Below is a small trained network, with its code and all its weights. Each question gives an input and a target symbol and asks what happens when units are switched off, that is, made to give their printed mean instead of their output.

import numpy as np


def w(rows, s, z=0):
    codes = np.array(rows[::2]) - 128.0
    scale = np.full(codes.shape[1], s)
    scale[-1] = z or s
    return codes * scale


def f(y):
    return y / 2 * (1 + np.tanh(0.7978845608 * (y + 0.044715 * y**3)))


def softmax(a):
    e = np.exp(a - a.max(-1, keepdims=True))
    return e / e.sum(-1, keepdims=True)


def log_softmax(a):
    a = a - a.max(-1, keepdims=True)
    return a - np.log(np.exp(a).sum(-1, keepdims=True))


def net(x, mask):
    ids = ['ΓΨαβελμτφω'.index(c) for c in x.split()]
    T = len(ids)
    res = E[ids] + P[:T]
    r = res
    for j in range(2):
        rows = slice(2 * j, 2 * j + 2)
        q, k, v = (r @ M[0][rows].T for M in (Q, K, V))
        z = softmax(np.where(np.tri(T) > 0, q @ k.T / 2**0.5, -1e9)) @ v
        o = O[0][rows]
        res = res + np.where(mask[j], z, o[:, -1]) @ o[:, :-1]
    y = f(res @ A[0][:, :-1].T + A[0][:, -1])
    res = res + np.where(mask[2:18], y, B[0][:, -1]) @ B[0][:, :-1]
    return log_softmax(res[-1] @ U[:, :-1].T + U[:, -1])


Q, K, V, O, A, B = {}, {}, {}, {}, {}, {}
E = w([
[30,110,136],'Γ',
[186,85,207],'Ψ',
[89,90,108],'α',
[92,94,106],'β',
[92,92,106],'ε',
[140,188,207],'λ',
[91,204,94],'μ',
[96,147,2],'τ',
[184,99,127],'φ',
[105,212,159],'ω',
],0.017)
P = w([
[251,156,68],'0',
[118,105,124],'1',
[117,107,126],'2',
[116,103,126],'3',
[116,107,126],'4',
[119,102,124],'5',
[119,105,126],'6',
[125,108,121],'7',
[120,109,127],'8',
],0.013)
Q[0] = w([
[188,108,117],'H1',
[252,119,68],'H1',
[198,60,72],'H2',
[114,68,112],'H2',
],0.039)
K[0] = w([
[167,141,112],'H1',
[253,162,110],'H1',
[214,132,124],'H2',
[158,165,112],'H2',
],0.044)
V[0] = w([
[91,187,7],'H1',
[122,99,133],'H1',
[136,79,249],'H2',
[79,120,146],'H2',
],0.013)
O[0] = w([
[6,65,176,202],'H1',
[176,121,119,124],'H1',
[12,63,175,1],'H2',
[49,149,136,45],'H2',
],0.012,0.0074)
A[0] = w([
[103,150,97,220],'N1',
[119,154,166,119],'N2',
[91,166,21,47],'N3',
[45,193,5,8],'N4',
[110,243,170,99],'N5',
[102,149,92,173],'N6',
[116,151,120,119],'N7',
[144,210,200,53],'N8',
[151,76,103,109],'N9',
[131,154,113,114],'N10',
[80,122,57,255],'N11',
[120,156,169,47],'N12',
[183,141,221,29],'N13',
[79,126,108,126],'N14',
[119,156,148,176],'N15',
[79,158,31,235],'N16',
],0.016,0.0053)
B[0] = w([
[131,128,74,183],'N1',
[86,89,103,144],'N2',
[64,203,212,205],'N3',
[252,94,222,234],'N4',
[212,147,128,202],'N5',
[134,141,93,168],'N6',
[116,152,102,128],'N7',
[100,26,113,172],'N8',
[152,112,174,253],'N9',
[131,152,149,149],'N10',
[48,100,108,239],'N11',
[101,90,124,131],'N12',
[49,136,119,244],'N13',
[137,191,133,183],'N14',
[116,123,110,149],'N15',
[109,157,52,254],'N16',
],0.032,0.0066)
U = w([
[42,201,24,125],'Γ',
[22,111,238,117],'Ψ',
[136,157,96,206],'α',
[138,159,91,223],'β',
[142,160,88,253],'ε',
[106,40,86,112],'λ',
[196,224,100,57],'μ',
[84,222,200,18],'τ',
[224,81,254,123],'φ',
[210,132,20,116],'ω',
],0.0054,0.0042)

Each question gives the input, a string of symbols that net reads in full, and the target symbol t.
The units are the heads (2 rows each of Q, K, V and O) and the neurons (one row each of A and B). Each row of codes is followed by its name. A weight is (code - 128) times the scale printed after its matrix; where a second scale follows, it is the last column's (O, A, B and U).
mask holds one flag per unit, heads first, then neurons. A switched-off unit (its flag False) gives its mean, the last column of its rows in O or B, instead of its output. The means were averaged over made-up inputs and are rounded, as every weight is.
A unit's drop is (log p(t) with every unit on - log p(t) with that unit switched off) / (log p(t) with every unit on - log p(t) with every unit switched off).
The circuit of an input: a set's keep is (log p(t) with only the set's units on - log p(t) with every unit switched off) / (log p(t) with every unit on - log p(t) with every unit switched off). Starting from the 12 units with the biggest drops (on a tie, the unit counted first), units are removed one at a time, each time the one whose removal leaves the highest keep (on an exact tie, the one counted first), for as long as the keep stays at least 0.8.
circuit, biggest first: the units of the circuit, biggest drop first
most important unit: the unit with the biggest drop
k most important neurons: the k neurons with the biggest drops, biggest first
heads that matter: for each layer, one digit per head in row order, 1 if its drop is at least 0.15 and else 0, layers parted by /
input ω μ μ φ, target φ: most important unit => N16
input τ Ψ φ ε, target τ: circuit, biggest first => [H2 N3 N10 N5]
input β φ λ, target λ: heads that matter => 10
input μ ω α, target μ: heads that matter => 01
input φ ε Γ τ, target τ: circuit, biggest first => [N3 N4 N16]
input Ψ φ φ λ α τ, target τ: heads that matter => 10
input τ ω τ β, target τ: circuit, biggest first => [H2 N3 N10 N5]
input τ Ψ φ ε φ, target φ: heads that matter => 11
input φ τ τ Γ μ μ α Γ Ψ, target Ψ: heads that matter => 00
input Γ α β β, target Γ: heads that matter => 01
input α α β λ, target λ: heads that matter => 00
input ω ε Ψ Γ, target Γ: 4 most important neurons => [N11 N16 N14 N9]
input φ β ε Γ α ε, target φ: 2 most important neurons => [N16 N9]
input Γ φ ε ε, target Γ: most important unit => N4
input φ λ φ λ ω μ, target μ: 4 most important neurons => [N4 N16 N3 N5]
input Ψ μ ω φ Γ α, target Ψ: 3 most important neurons => [N4 N16 N11]
input Γ φ ω Γ α, target Γ: 2 most important neurons => [N4 N11]
input τ ω ω β α, target τ: heads that matter => 01
input τ φ ω τ φ λ Γ λ ε, target τ: heads that matter => 01
input Ψ β Ψ ω, target ω: 3 most important neurons => [N5 N3 N13]
input μ Ψ φ φ φ Γ α β, target μ: 2 most important neurons => [N11 N4]
